Moves between items:
ω: q659->q493, q674->q518, q31->q934, q803->q859, q624->q998, q426->q105, q872->q581, q409->q606, q912->q482, q853->q662, q518->q232, q581->q674, q490->q716, q822->q472, q594->q129, q928->q872, q451->q261, q910->q617, q105->q31, q24->q409, q716->q113, q775->q37, q36->q879, q122->q913, q812->q996, q914->q988, q640->q217, q261->q315, q482->q990, q809->q356, q37->q115, q265->q288, q315->q142, q115->q100, q994->q492, q606->q803, q587->q812, q998->q994, q288->q912, q641->q914, q142->q777, q913->q655, q528->q36, q988->q392, q154->q490, q879->q877, q976->q822, q877->q122, q699->q119, q655->q659, q199->q101, q63->q556, q934->q640, q996->q199, q129->q853, q100->q979, q662->q928, q232->q426, q200->q528, q113->q775, q101->q728, q522->q633, q521->q594, q119->q641, q859->q266, q633->q980, q217->q910, q980->q809, q394->q624, q492->q650, q842->q522, q392->q200, q650->q587, q777->q521, q556->q842, q125->q24, q472->q274, q990->q451, q979->q63, q617->q265, q728->q932, q71->q976, q274->q154, q266->q71, q356->q125, q932->q699, q493->q394
η: q659->q119, q674->q451, q31->q521, q803->q979, q624->q988, q426->q142, q872->q482, q409->q115, q912->q674, q853->q265, q518->q261, q581->q990, q490->q125, q822->q633, q594->q910, q928->q912, q451->q426, q910->q662, q105->q777, q24->q37, q716->q24, q775->q606, q36->q996, q122->q728, q812->q877, q914->q994, q640->q129, q261->q105, q482->q518, q809->q716, q37->q803, q265->q872, q315->q31, q115->q859, q994->q200, q606->q100, q587->q879, q998->q392, q288->q581, q641->q998, q142->q934, q913->q932, q528->q812, q988->q492, q154->q356, q879->q199, q976->q522, q877->q101, q699->q394, q655->q699, q199->q913, q63->q976, q934->q594, q996->q122, q129->q617, q100->q266, q662->q288, q232->q315, q200->q587, q113->q409, q101->q655, q522->q274, q521->q217, q119->q624, q859->q63, q633->q154, q217->q853, q980->q490, q394->q914, q492->q528, q842->q472, q392->q650, q650->q36, q777->q640, q556->q822, q125->q775, q472->q980, q990->q232, q979->q71, q617->q928, q728->q659, q71->q842, q274->q809, q266->q556, q356->q113, q932->q493, q493->q641
φ: q659->q31, q674->q979, q31->q633, q803->q101, q624->q217, q426->q842, q872->q115, q409->q996, q912->q803, q853->q113, q518->q63, q581->q100, q490->q200, q822->q641, q594->q490, q928->q37, q451->q71, q910->q125, q105->q522, q24->q812, q716->q528, q775->q879, q36->q581, q122->q232, q812->q482, q914->q129, q640->q809, q261->q976, q482->q859, q809->q492, q37->q877, q265->q409, q315->q822, q115->q122, q994->q617, q606->q199, q587->q912, q998->q910, q288->q606, q641->q594, q142->q472, q913->q426, q528->q872, q988->q853, q154->q392, q879->q674, q976->q119, q877->q518, q699->q777, q655->q105, q199->q451, q63->q659, q934->q980, q996->q990, q129->q716, q100->q913, q662->q775, q232->q556, q200->q928, q113->q36, q101->q261, q522->q624, q521->q154, q119->q521, q859->q728, q633->q998, q217->q356, q980->q994, q394->q640, q492->q265, q842->q394, q392->q662, q650->q288, q777->q274, q556->q493, q125->q587, q472->q914, q990->q266, q979->q655, q617->q24, q728->q315, q71->q699, q274->q988, q266->q932, q356->q650, q932->q142, q493->q934
λ: q659->q976, q674->q199, q31->q119, q803->q674, q624->q274, q426->q932, q872->q812, q409->q872, q912->q879, q853->q492, q518->q101, q581->q996, q490->q910, q822->q31, q594->q998, q928->q587, q451->q913, q910->q392, q105->q699, q24->q928, q716->q617, q775->q288, q36->q409, q122->q859, q812->q37, q914->q980, q640->q914, q261->q655, q482->q877, q809->q129, q37->q912, q265->q528, q315->q659, q115->q482, q994->q490, q606->q581, q587->q775, q998->q154, q288->q36, q641->q633, q142->q493, q913->q266, q528->q24, q988->q809, q154->q217, q879->q606, q976->q105, q877->q803, q699->q842, q655->q71, q199->q100, q63->q261, q934->q641, q996->q115, q129->q994, q100->q990, q662->q650, q232->q728, q200->q125, q113->q265, q101->q979, q522->q777, q521->q624, q119->q522, q859->q518, q633->q521, q217->q988, q980->q594, q394->q472, q492->q716, q842->q142, q392->q356, q650->q113, q777->q394, q556->q315, q125->q662, q472->q934, q990->q122, q979->q451, q617->q200, q728->q63, q71->q426, q274->q640, q266->q232, q356->q853, q932->q556, q493->q822
π: q659->q315, q674->q803, q31->q822, q803->q877, q624->q521, q426->q71, q872->q409, q409->q36, q912->q37, q853->q356, q518->q859, q581->q606, q490->q994, q822->q493, q594->q980, q928->q24, q451->q979, q910->q490, q105->q976, q24->q528, q716->q492, q775->q587, q36->q288, q122->q990, q812->q872, q914->q640, q640->q274, q261->q63, q482->q115, q809->q988, q37->q812, q265->q113, q315->q556, q115->q996, q994->q129, q606->q879, q587->q928, q998->q594, q288->q775, q641->q934, q142->q842, q913->q451, q528->q265, q988->q217, q154->q998, q879->q912, q976->q659, q877->q482, q699->q105, q655->q261, q199->q674, q63->q728, q934->q472, q996->q581, q129->q809, q100->q199, q662->q125, q232->q266, q200->q617, q113->q650, q101->q518, q522->q119, q521->q633, q119->q31, q859->q122, q633->q641, q217->q154, q980->q914, q394->q777, q492->q853, q842->q699, q392->q910, q650->q662, q777->q522, q556->q932, q125->q200, q472->q394, q990->q100, q979->q101, q617->q716, q728->q232, q71->q655, q274->q624, q266->q913, q356->q392, q932->q426, q493->q142

The rows follow the links: the fewer symbols apart two items are, the more alike their rows tend to be.

Each row is also shifted at random along 4 hidden directions that mean nothing.

Some items, each with a row of numbers:
q522 -> [-21, 8, -7, 12, 4, 10, 0, 5, 8, 7, 10, 2, 5, 16, -8, 10, 1, 0, 9, 9, 1, 5, 11, -3, 15, 13, 6, 20, -11, 7, 0, -6]
q633 -> [54, 12, 11, 5, 3, 11, 5, 24, 15, 5, 19, -5, -4, -2, 11, -6, 0, 8, -5, 13, -1, 17, 8, 1, 16, 5, -9, 1, 3, 7, 16, -17]
q36 -> [22, -18, -11, -10, -2, -4, 3, -27, -6, -1, -4, 14, -6, 2, -22, 0, 6, -11, 3, -2, -24, -12, 8, -10, -5, -4, 8, 3, -13, 1, -15, 11]
q910 -> [28, -3, -12, -8, 4, 9, -4, -20, -1, 10, -13, 13, -1, 9, -2, -5, -2, -5, 12, 18, -9, 7, 10, -14, 4, 6, -6, 9, -6, 1, -17, 6]
q261 -> [14, -3, -8, 8, 22, -7, -16, -16, -14, -11, -11, 3, -4, 2, -17, 18, 4, 4, 7, -5, 30, -4, 4, 0, 18, -7, -4, -9, -2, 1, 1, -2]
q394 -> [8, 15, 11, 16, 5, 11, -2, 21, 7, 5, 9, 1, 3, 3, 12, -4, -1, 13, -5, 10, 13, 17, 1, -1, 13, 4, -6, 7, -1, 2, 10, -13]
q356 -> [14, 3, -1, -15, -15, 3, -3, -16, 4, -7, -14, 5, -7, -6, 10, -28, 2, -6, 0, 6, -3, 18, 2, -2, -8, 5, -6, -22, 2, -7, 3, -1]
q853 -> [35, 5, 2, -11, -10, 6, 6, 2, 5, 4, -2, -2, 2, -7, 16, -19, 0, -4, -3, 9, -9, 14, -1, 0, -7, 4, -4, -8, 8, -6, 6, -3]
q528 -> [24, 2, 4, 7, -2, 0, 9, 11, -10, 25, 17, 7, 18, 11, -5, 0, -3, 6, 3, 1, -23, 1, -2, -12, -1, -10, 23, 20, -7, -9, -6, 3]
q492 -> [-8, 0, 0, -11, -15, 5, 9, -2, 11, 5, 2, 1, 0, 2, 9, -15, -2, -9, 1, 7, -26, 4, 0, -2, -15, 10, 3, 8, -2, 0, -8, 6]
q31 -> [5, 13, -1, 5, -1, 6, 1, 16, 4, 2, 10, -12, 9, 3, 3, 5, 2, 3, 2, 4, 15, 13, 5, 6, 17, 10, 5, -6, 6, 0, 21, -16]
q493 -> [17, 6, -16, 2, 24, 4, -9, -3, 3, 4, -10, -10, 7, 12, -5, 29, -3, -6, 22, 10, 19, -2, 5, 6, 11, 13, -5, 13, 9, 11, -7, 3]
q617 -> [9, 6, -4, -14, -7, -5, -7, -18, 1, -8, -18, -3, 1, 2, 5, -15, -2, -9, 14, 0, -7, 10, -3, 5, -17, 5, -1, -16, 8, -6, -6, 10]
q809 -> [48, 2, -21, -3, 13, 6, -9, -22, -13, 21, -5, 10, 8, 21, -13, 14, -4, -4, 29, 19, -6, 7, 20, -19, 20, 6, 6, 11, -4, 2, -14, 3]
q932 -> [-15, -9, 3, 12, 10, 8, 3, 12, 6, 3, 6, 5, -10, -4, 1, 13, 0, 5, -14, 5, 9, -13, 2, -4, 12, -2, -13, 19, -8, 10, -3, -3]
q716 -> [38, 2, -8, -11, -3, 4, 8, 0, 6, 12, 3, -3, 8, 5, 2, -1, -1, -9, 12, 9, -25, 3, 1, -1, -7, 8, 8, 11, 4, 1, -7, 6]
q728 -> [-16, -5, 0, 15, 10, -1, 7, 21, -2, 14, 21, -3, 8, 7, -12, 29, -1, 5, -2, -5, -3, -18, 1, -2, 12, -5, 12, 28, -6, 8, -1, 0]
q518 -> [0, -7, 4, 4, 5, 0, 10, 15, 10, -7, 8, -7, -2, -11, -7, 9, 6, -3, -16, -9, -3, -13, -11, 11, -9, -3, 1, 11, 1, 6, 4, 0]
q914 -> [-15, -2, -20, -21, -26, -5, -4, -39, 10, -17, 12, -2, -15, 15, -31, -5, 10, -22, 28, -1, -27, 3, 35, 2, 14, 31, 13, -23, -12, 11, 5, 0]
q125 -> [44, 8, -4, -9, -9, -2, 10, 7, -3, 15, 15, -8, 18, 6, -1, -1, 0, -5, 12, 1, -23, 8, -1, 0, -3, 5, 22, 0, 6, -7, 5, -1]
q641 -> [11, 14, 19, 13, 1, 11, 2, 29, 15, 3, 11, -1, -6, -3, 23, -14, -4, 15, -12, 11, 7, 16, -1, 3, 6, 2, -17, 4, 2, 5, 10, -12]
q451 -> [-21, -4, 0, -3, -4, -12, -2, -5, 2, -23, 2, -10, -6, -8, -16, 5, 8, -6, -4, -19, 6, -8, -2, 16, -5, 1, 7, -17, 1, 2, 11, -1]
q129 -> [18, 7, -3, -3, -1, 4, -10, -10, -8, 11, -11, 9, 3, 7, 11, -11, -6, 7, 11, 12, 6, 16, 8, -13, 8, 1, -5, -7, 1, -6, -4, -2]
q988 -> [-1, 15, 14, 5, -5, 3, -3, 23, -7, 20, 4, -1, 8, 3, 33, -13, -15, 17, 2, 8, 7, 16, -1, -8, 3, -4, -7, -5, 11, -8, 5, -4]
q24 -> [-1, 3, 11, 4, -7, -5, 0, -2, -12, 6, 2, 11, 5, 2, 2, -18, -1, 8, -4, -6, -11, 7, -5, -8, -8, -13, 12, -3, -5, -13, -3, 3]
q928 -> [11, 0, 2, -3, -7, -10, -12, -27, -15, -12, -14, 14, -5, -1, -10, -21, 4, 2, 1, -8, 2, 11, -2, -6, -6, -12, 6, -24, -7, -14, -1, 3]
q879 -> [21, -8, -7, -12, 7, -14, -6, -15, -16, -5, -20, -6, 4, -7, -2, 7, -1, -5, 7, -10, 9, -9, -10, 4, -10, -10, 1, -17, 13, -8, -4, 10]
q288 -> [7, -7, 16, -2, -16, -2, 12, 12, -2, 5, 14, 8, -3, -10, 6, -19, 1, 6, -21, -5, -20, 0, -6, -6, -9, -13, 4, -2, -6, -8, 6, -2]
q934 -> [-2, 9, 7, 15, 9, 15, 1, 15, 15, 9, 10, 7, -5, 10, 8, 2, -5, 8, 0, 15, -3, 6, 5, -5, 8, 5, -11, 28, -9, 10, -7, -2]
q822 -> [5, 9, -5, 6, 7, 9, 6, 22, 7, 16, 15, -12, 14, 9, 2, 22, -3, 0, 8, 7, 4, 1, 6, 3, 15, 12, 7, 21, 6, 8, 7, -8]
q315 -> [7, -12, -11, 0, 10, 8, 2, -4, 9, -4, 2, 1, -12, -3, -11, 18, 5, -6, -5, 6, 6, -11, 10, -2, 14, 8, -12, 11, -6, 14, 1, -5]

In each set, the symbols that take the first to the second take the third to the fourth, perhaps in another order. Give the fourth.
Answers are names.
[9, 18, 3, 8, 11, 1, -23, -12, -2, -20, -22, 1, -4, 2, 5, -11, 2, 7, 7, 5, 40, 28, 1, 6, 10, 3, -16, -28, 5, -5, 12, -10]
: [13, 7, 3, -8, -20, 3, 14, 23, 10, 16, 38, -12, 4, 7, 5, -1, -2, 0, 10, 3, -28, 6, 18, 0, 13, 17, 12, 0, 3, 8, 15, -11]
:: [8, 10, -6, -7, -4, -5, -16, -15, -10, 1, -6, -1, 0, 12, 5, -4, -6, 1, 25, 5, 6, 13, 14, -4, 10, 7, -2, -23, 7, -2, 0, 1]
: q492

[4, -11, -4, -6, 5, -7, 7, 6, -10, 13, -1, -5, 11, -2, 2, 15, -5, -3, 2, -7, -10, -19, -10, -1, -12, -10, 6, 11, 9, -1, -10, 12]
: [49, 4, 9, 0, 10, -10, 2, 20, -1, -13, 4, -19, 3, -19, -1, 7, 6, 3, -12, -12, 21, 2, -15, 19, 1, -10, -1, -23, 19, -3, 25, -12]
:: [-3, 9, 7, 0, -11, -9, -5, -8, -13, -2, -2, 5, 7, 3, 0, -19, 0, 3, 4, -8, -5, 14, -6, -2, -9, -8, 14, -18, -2, -16, 3, 2]
: q996

[18, 4, -12, -4, -5, 3, 2, -1, -3, 23, 18, -2, 9, 20, -6, 11, -6, -3, 25, 9, -20, 0, 21, -12, 17, 12, 13, 11, -2, 5, -5, 0]
: [-17, -10, -4, -20, -16, -17, -5, -27, -10, -21, -18, -3, -7, -12, -7, -11, 5, -10, 0, -18, 1, -6, -5, 7, -16, -4, 3, -37, 6, -10, 4, 7]
:: [-11, -2, 3, 6, 7, -9, 1, 10, 2, -7, 8, -10, 2, -3, -9, 15, 3, 1, -2, -14, 6, -13, -6, 13, -2, -3, 6, 0, 5, 4, 8, 0]
: q274

[15, -8, -5, 1, 3, 5, 0, -4, 0, -8, 5, 2, -11, -8, -14, 6, 10, 0, -12, 1, 15, 0, 12, -3, 21, 1, -7, -9, -7, 6, 15, -15]
: [27, 12, 7, 7, 7, 8, -8, 1, 9, -8, 0, 2, -9, 2, 4, -10, 1, 5, 1, 10, 12, 19, 6, 2, 10, 6, -15, -8, -1, 5, 6, -10]
:: [3, -6, 2, 5, 10, -3, 7, 12, 7, -6, 4, -9, 0, -7, -9, 16, 3, -4, -10, -9, -3, -16, -10, 12, -7, -4, 1, 14, 3, 8, 1, 4]
: q699

[-44, -8, 12, 11, -7, 7, 7, 17, 7, 0, 14, 4, -10, -8, 6, -1, 3, 10, -24, -2, 7, -8, 2, -2, 9, -3, -8, 8, -11, 6, 9, -10]
: [-18, 9, 2, 15, 24, 6, -23, -13, 10, -12, -26, 11, -15, 12, 9, -1, -9, 5, 12, 14, 20, 8, 0, -1, -1, 3, -29, 11, -4, 9, -24, 11]
:: [1, -3, -2, 19, 47, -7, -19, 5, -9, 4, -19, -4, 4, 10, 1, 38, -12, 9, 17, -1, 27, -20, -14, 4, -2, -15, -14, 24, 10, 9, -27, 20]
: q31

[18, 4, 3, -9, -1, 5, -2, -2, 5, 2, -14, 1, -1, -3, 19, -17, -7, -2, 2, 10, -5, 10, -6, -1, -14, 1, -12, -1, 8, -4, -10, 7]
: [-10, -6, 7, -14, -19, -13, 6, 3, -7, -7, -1, -8, 0, -19, 9, -13, 1, -2, -12, -16, -2, -4, -12, 7, -16, -9, 5, -27, 11, -10, 12, -1]
:: [-15, 8, -22, 1, 11, 1, -21, -36, -1, -15, -19, 3, -4, 17, -21, 12, 5, -9, 26, 7, 20, 10, 15, 2, 14, 17, 0, -7, -7, 6, -6, 1]
: q994

[-13, 10, -2, 13, 7, 11, 2, 18, 7, 14, 13, -4, 11, 13, 2, 15, -3, 3, 5, 9, 4, 3, 5, -1, 14, 11, 5, 23, -3, 7, 0, -7]
: [21, 7, -9, -7, -9, 1, -9, -19, -11, 5, -5, 7, 2, 8, 0, -11, -1, 0, 16, 10, 4, 19, 15, -11, 14, 5, 4, -20, 0, -8, 5, -6]
:: [17, 9, -10, -3, 12, -6, -24, -24, -14, 2, -23, 4, 0, 16, 5, 2, -11, 2, 33, 10, 17, 12, 10, -7, 8, 2, -12, -14, 9, -3, -14, 9]
: q528

[-34, -13, -9, -7, 9, -12, -6, -18, -10, 0, -22, 1, 1, 1, 0, 13, -6, -7, 10, -8, -2, -23, -11, -1, -22, -7, -3, 8, 5, -2, -27, 26]
: [13, 0, 11, 13, 14, 1, -5, 16, -7, -2, 0, -1, -4, -11, 9, 4, 0, 16, -16, -2, 32, 2, -5, 0, 14, -13, -15, -8, 4, -1, 16, -14]
:: [7, 8, 1, -5, -2, -2, -1, 2, 1, 6, -6, -5, 10, 5, 12, -8, -6, -3, 12, 2, -14, 4, -9, 4, -18, 3, 3, 3, 9, -5, -10, 12]
: q803

[11, 1, 2, -6, -16, 12, 12, 5, 5, 16, 8, 9, 2, 1, 9, -17, 0, 0, -6, 13, -20, 12, 7, -12, 2, 5, 2, 7, -7, -4, 1, -6]
: [49, 8, -9, -9, 10, -5, -7, -9, -5, 5, -14, -6, 11, 5, 4, 2, -7, -6, 21, 6, -5, 7, -6, 3, -11, 0, 3, -2, 13, -5, -11, 12]
:: [31, -4, 1, 4, 13, -5, -10, -16, -14, 3, -17, 15, -2, 4, -4, -5, -4, 4, 5, 1, -1, 1, -6, -11, -6, -18, -2, 3, -6, -7, -19, 12]
: q37

[18, 10, -10, 4, 29, 0, -19, -5, -1, -5, -23, -12, 5, 6, 7, 22, -8, 0, 21, 8, 35, 4, -3, 10, 7, 6, -17, -2, 18, 6, -6, 3]
: [-16, 14, -4, 7, 3, 3, -15, -13, 1, -12, -11, 1, -2, 9, -4, -3, 1, 2, 11, 5, 24, 17, 7, 4, 12, 10, -5, -13, -3, 0, 6, -8]
:: [7, 2, -1, 2, 2, 8, -1, -2, 19, 0, 9, 2, -12, 9, -3, 0, -1, -3, 9, 11, -14, 2, 15, 0, 8, 14, -10, 12, -8, 14, -7, 1]
: q914

[-43, 11, 6, -4, -16, -4, -18, -20, -7, -9, -21, 10, -8, 3, 20, -31, -8, 7, 7, 2, 15, 22, 3, -6, -4, 2, -12, -32, 2, -12, -1, 1]
: [19, 6, -8, -15, -12, -6, 0, -18, -1, -4, -5, -4, 6, 5, -6, -10, 1, -13, 16, -1, -15, 9, 1, 4, -10, 9, 13, -16, 5, -6, -1, 6]
:: [24, 12, 6, 3, 11, -7, -10, 4, -11, 9, -13, -2, 15, 6, 15, -5, -11, 7, 15, 0, 2, 9, -16, 2, -15, -11, 2, -3, 13, -10, -11, 12]
: q872

[15, 7, 1, -5, -4, 0, 0, 11, 6, 11, 15, -10, 2, 10, 10, 5, -10, 2, 18, 7, -12, 3, 12, 1, 7, 11, -2, 1, 9, 8, 1, 1]
: [2, -5, 4, -9, -2, -14, -2, 1, -14, -4, -15, -8, 4, -14, 12, -4, -4, 2, -5, -13, 10, -6, -17, 5, -16, -14, -2, -21, 18, -11, 2, 6]
:: [-12, 5, 1, -1, 5, 2, -10, -4, 15, -6, -4, -2, -15, 10, 10, -1, -9, -2, 17, 8, -7, -1, 9, 3, -3, 12, -19, 5, 2, 14, -16, 11]
: q812

[27, 16, 16, 11, 12, 6, -12, 14, 9, -9, -8, -1, -10, -5, 24, -15, -5, 13, -3, 10, 24, 23, -4, 5, 4, -1, -25, -12, 9, 2, 8, -10]
: [8, 1, -1, -4, -23, 14, 18, 9, 2, 24, 27, 9, 8, 6, 1, -11, 1, 0, -5, 13, -28, 11, 17, -16, 14, 9, 16, 11, -12, -3, 10, -14]
:: [-36, 4, 8, 2, 5, 2, -4, 18, 14, -9, -9, -13, -8, -9, 25, 3, -7, 3, -6, 2, 22, -3, -9, 13, -7, 5, -25, -2, 16, 8, 3, 0]
: q624

[-49, 12, 2, 13, 8, 4, -11, 2, 7, -4, -10, -1, 1, 11, 9, 3, -5, 5, 7, 5, 18, 6, 0, 3, 1, 9, -9, 6, -2, 3, -6, 1]
: [-20, 5, -7, -5, -1, -2, -20, -33, -10, -6, -28, 14, -9, 10, 6, -16, -6, 1, 17, 9, 10, 14, 8, -11, 0, 4, -12, -17, -3, -7, -14, 7]
:: [26, -1, -9, -7, -6, 10, 3, -11, -1, 14, 2, 12, 2, 7, -3, -8, 0, -4, 6, 16, -13, 11, 14, -16, 10, 6, 4, 6, -9, -2, -4, -4]
: q36

